Below are the code and all the weights of a small trained network. Each question names an input and a class and asks about switching units off, where a switched-off unit gives its printed mean instead of its output.

import numpy as np


def w(rows, s, z=0):
    codes = np.array(rows[::2]) - 128.0
    scale = np.full(codes.shape[1], s)
    scale[-1] = z or s
    return codes * scale


def norm(h):
    return h / np.sqrt((h * h).mean(-1, keepdims=True) + 1e-5)


def f(y):
    return np.maximum(y, 0)


def log_softmax(a):
    a = a - a.max(-1, keepdims=True)
    return a - np.log(np.exp(a).sum(-1, keepdims=True))


def net(x, mask):
    res = np.array(x, float).reshape(1, 7) / 4 @ E
    u = 0
    for l in range(3):
        y = f(norm(res) @ A[l][:, :-1].T + A[l][:, -1])
        res = res + np.where(mask[u : u + 8], y, B[l][:, -1]) @ B[l][:, :-1]
        u += 8
    return log_softmax(norm(res)[-1] @ U[:, :-1].T + U[:, -1])


A, B = {}, {}
E = w([
[83,172,74,34,2,70,123],'x0',
[125,126,124,130,132,124,130],'x1',
[139,140,153,125,107,146,116],'x2',
[241,213,47,103,156,160,116],'x3',
[129,124,126,123,137,123,127],'x4',
[120,128,121,134,129,129,131],'x5',
[111,212,176,85,187,152,248],'x6',
],0.0079)
A[0] = w([
[105,89,52,192,132,150,173,249],'0.n1',
[72,161,48,47,10,63,79,101],'0.n2',
[158,73,99,199,123,148,25,198],'0.n3',
[95,152,140,85,97,50,61,82],'0.n4',
[123,141,77,137,56,95,44,158],'0.n5',
[253,241,20,137,150,150,99,191],'0.n6',
[106,190,122,7,29,53,236,50],'0.n7',
[112,212,202,124,190,138,254,80],'0.n8',
],0.008,0.0017)
B[0] = w([
[156,138,186,95,107,166,68,169],'0.n1',
[230,60,144,114,87,98,160,229],'0.n2',
[40,188,134,101,85,139,41,225],'0.n3',
[123,86,127,117,111,184,117,170],'0.n4',
[192,102,115,189,188,82,156,198],'0.n5',
[117,115,6,139,135,214,116,255],'0.n6',
[10,209,122,104,100,137,76,215],'0.n7',
[193,42,155,123,120,122,192,230],'0.n8',
],0.013,0.0089)
A[1] = w([
[108,134,255,143,147,73,157,209],'1.n1',
[65,201,120,109,114,131,155,120],'1.n2',
[179,86,160,136,117,83,155,60],'1.n3',
[81,99,93,115,90,117,136,90],'1.n4',
[96,131,250,115,84,34,87,198],'1.n5',
[70,226,114,78,107,133,172,9],'1.n6',
[115,161,165,122,190,199,153,37],'1.n7',
[72,158,144,148,177,166,45,3],'1.n8',
],0.016,0.0017)
B[1] = w([
[179,145,211,138,91,40,95,207],'1.n1',
[78,145,102,162,141,89,104,165],'1.n2',
[62,136,163,138,84,170,103,196],'1.n3',
[184,112,164,141,141,155,80,182],'1.n4',
[124,114,52,178,148,165,251,247],'1.n5',
[83,95,101,160,181,111,68,173],'1.n6',
[108,101,77,98,85,176,153,168],'1.n7',
[63,129,116,142,158,63,117,215],'1.n8',
],0.021,0.011)
A[2] = w([
[171,123,131,57,176,202,209,62],'2.n1',
[249,137,133,64,132,130,95,103],'2.n2',
[125,166,151,134,78,171,79,106],'2.n3',
[121,145,99,135,206,60,198,3],'2.n4',
[186,135,147,155,155,90,208,156],'2.n5',
[110,151,50,140,176,133,143,178],'2.n6',
[115,78,108,123,114,99,117,135],'2.n7',
[78,178,137,58,185,129,21,80],'2.n8',
],0.02,0.0025)
B[2] = w([
[113,92,84,196,85,157,187,169],'2.n1',
[135,194,121,134,107,38,163,154],'2.n2',
[126,139,122,98,173,97,141,154],'2.n3',
[101,129,135,219,152,87,96,186],'2.n4',
[127,136,126,45,135,154,85,183],'2.n5',
[125,131,211,95,137,92,103,250],'2.n6',
[137,170,97,129,162,176,169,182],'2.n7',
[177,111,98,67,141,252,93,196],'2.n8',
],0.026,0.014)
U = w([
[52,148,152,218,175,47,132,143],'0',
[128,92,70,166,47,203,239,199],'1',
[141,160,94,38,160,221,45,168],'2',
[212,238,55,94,73,31,160,1],'3',
[153,136,254,52,55,97,163,47],'4',
],0.014,0.0018)

Each question gives the input, the list of numbers given to net, and the class t.
The units are the neurons (one row each of A and B). Each row of codes is followed by its name. A weight is (code - 128) times the scale printed after its matrix; where a second scale follows, it is the last column's (A, B and U).
mask holds one flag per neuron, layer by layer. A switched-off neuron (its flag False) gives its mean, the last column of its row in B, instead of its output. The means were averaged over made-up inputs and are rounded, as every weight is.
A unit's drop is (log p(t) with every unit on - log p(t) with that unit switched off) / (log p(t) with every unit on - log p(t) with every unit switched off).
The circuit of an input: a set's keep is (log p(t) with only the set's units on - log p(t) with every unit switched off) / (log p(t) with every unit on - log p(t) with every unit switched off). Starting from the 12 units with the biggest drops (on a tie, the unit counted first), units are removed one at a time, each time the one whose removal leaves the highest keep (on an exact tie, the one counted first), for as long as the keep stays at least 0.8.
circuit, biggest first: the units of the circuit, biggest drop first
k most important neurons: the k neurons with the biggest drops, biggest first
k most important neurons of layer l: the k neurons of layer l with the biggest drops, biggest first
drop of u: that unit's drop, to one decimal
input [0,7,8,-3,-1,-2,-1], class 0: 4 most important neurons => (0.n6, 0.n8, 0.n2, 2.n4)
input [2,-8,2,-2,7,-4,3], class 0: 3 most important neurons => (0.n6, 0.n7, 1.n5)
input [-1,0,3,-3,5,8,5], class 4: 2 most important neurons => (0.n8, 0.n6)
input [8,3,2,-6,5,8,2], class 0: 3 most important neurons => (0.n7, 1.n5, 0.n6)
input [1,6,6,3,-4,-8,-7], class 3: most important neuron => (0.n2)
input [-7,6,-3,-8,5,4,1], class 4: circuit, biggest first => (0.n6, 1.n1)
input [-8,1,7,-2,-5,-8,1], class 4: circuit, biggest first => (0.n6, 1.n1)
input [1,-6,6,-2,7,2,8], class 0: 3 most important neurons => (0.n6, 0.n7, 0.n2)
input [-6,-7,2,-7,-2,2,2], class 4: 2 most important neurons => (1.n1, 0.n6)
input [3,-5,-2,-4,5,6,0], class 1: 2 most important neurons => (0.n6, 0.n2)
input [4,5,7,2,6,-8,-6], class 3: 2 most important neurons => (1.n5, 2.n2)
input [0,7,-1,4,-1,-3,8], class 1: 2 most important neurons of layer 0 => (0.n8, 0.n3)
input [4,8,-5,4,7,2,-2], class 3: 2 most important neurons => (0.n2, 1.n5)
input [6,-6,4,0,-2,1,1], class 0: 3 most important neurons of layer 0 => (0.n6, 0.n7, 0.n8)
input [-4,3,2,0,8,-8,5], class 4: 2 most important neurons of layer 1 => (1.n1, 1.n5)
input [3,8,5,-2,8,-1,3], class 0: 3 most important neurons => (0.n6, 1.n5, 0.n7)
input [-2,7,1,7,1,-1,4], class 1: most important neuron of layer 2 => (2.n1)
input [-5,-6,-2,1,7,-7,6], class 1: 2 most important neurons of layer 2 => (2.n1, 2.n6)
input [3,-7,-1,-3,5,1,4], class 0: 3 most important neurons => (0.n7, 0.n6, 1.n5)
input [-1,5,-6,-1,-8,-4,1], class 4: most important neuron => (0.n6)
input [4,0,-2,8,-8,3,-4], class 3: 2 most important neurons => (1.n5, 2.n2)
input [-5,7,-8,-2,5,4,8], class 4: 2 most important neurons of layer 1 => (1.n1, 1.n5)
input [8,4,-7,-7,-7,6,-3], class 1: 2 most important neurons of layer 0 => (0.n2, 0.n6)
input [5,-3,8,-4,3,-1,1], class 0: 3 most important neurons of layer 1 => (1.n5, 1.n6, 1.n2)
input [-6,-4,-8,-2,2,3,1], class 4: 2 most important neurons of layer 0 => (0.n6, 0.n7)
input [-2,8,8,0,-6,-1,-6], class 0: drop of 1.n5 => 0.2
input [-2,2,6,-3,-2,5,-7], class 0: drop of 0.n6 => 6.8
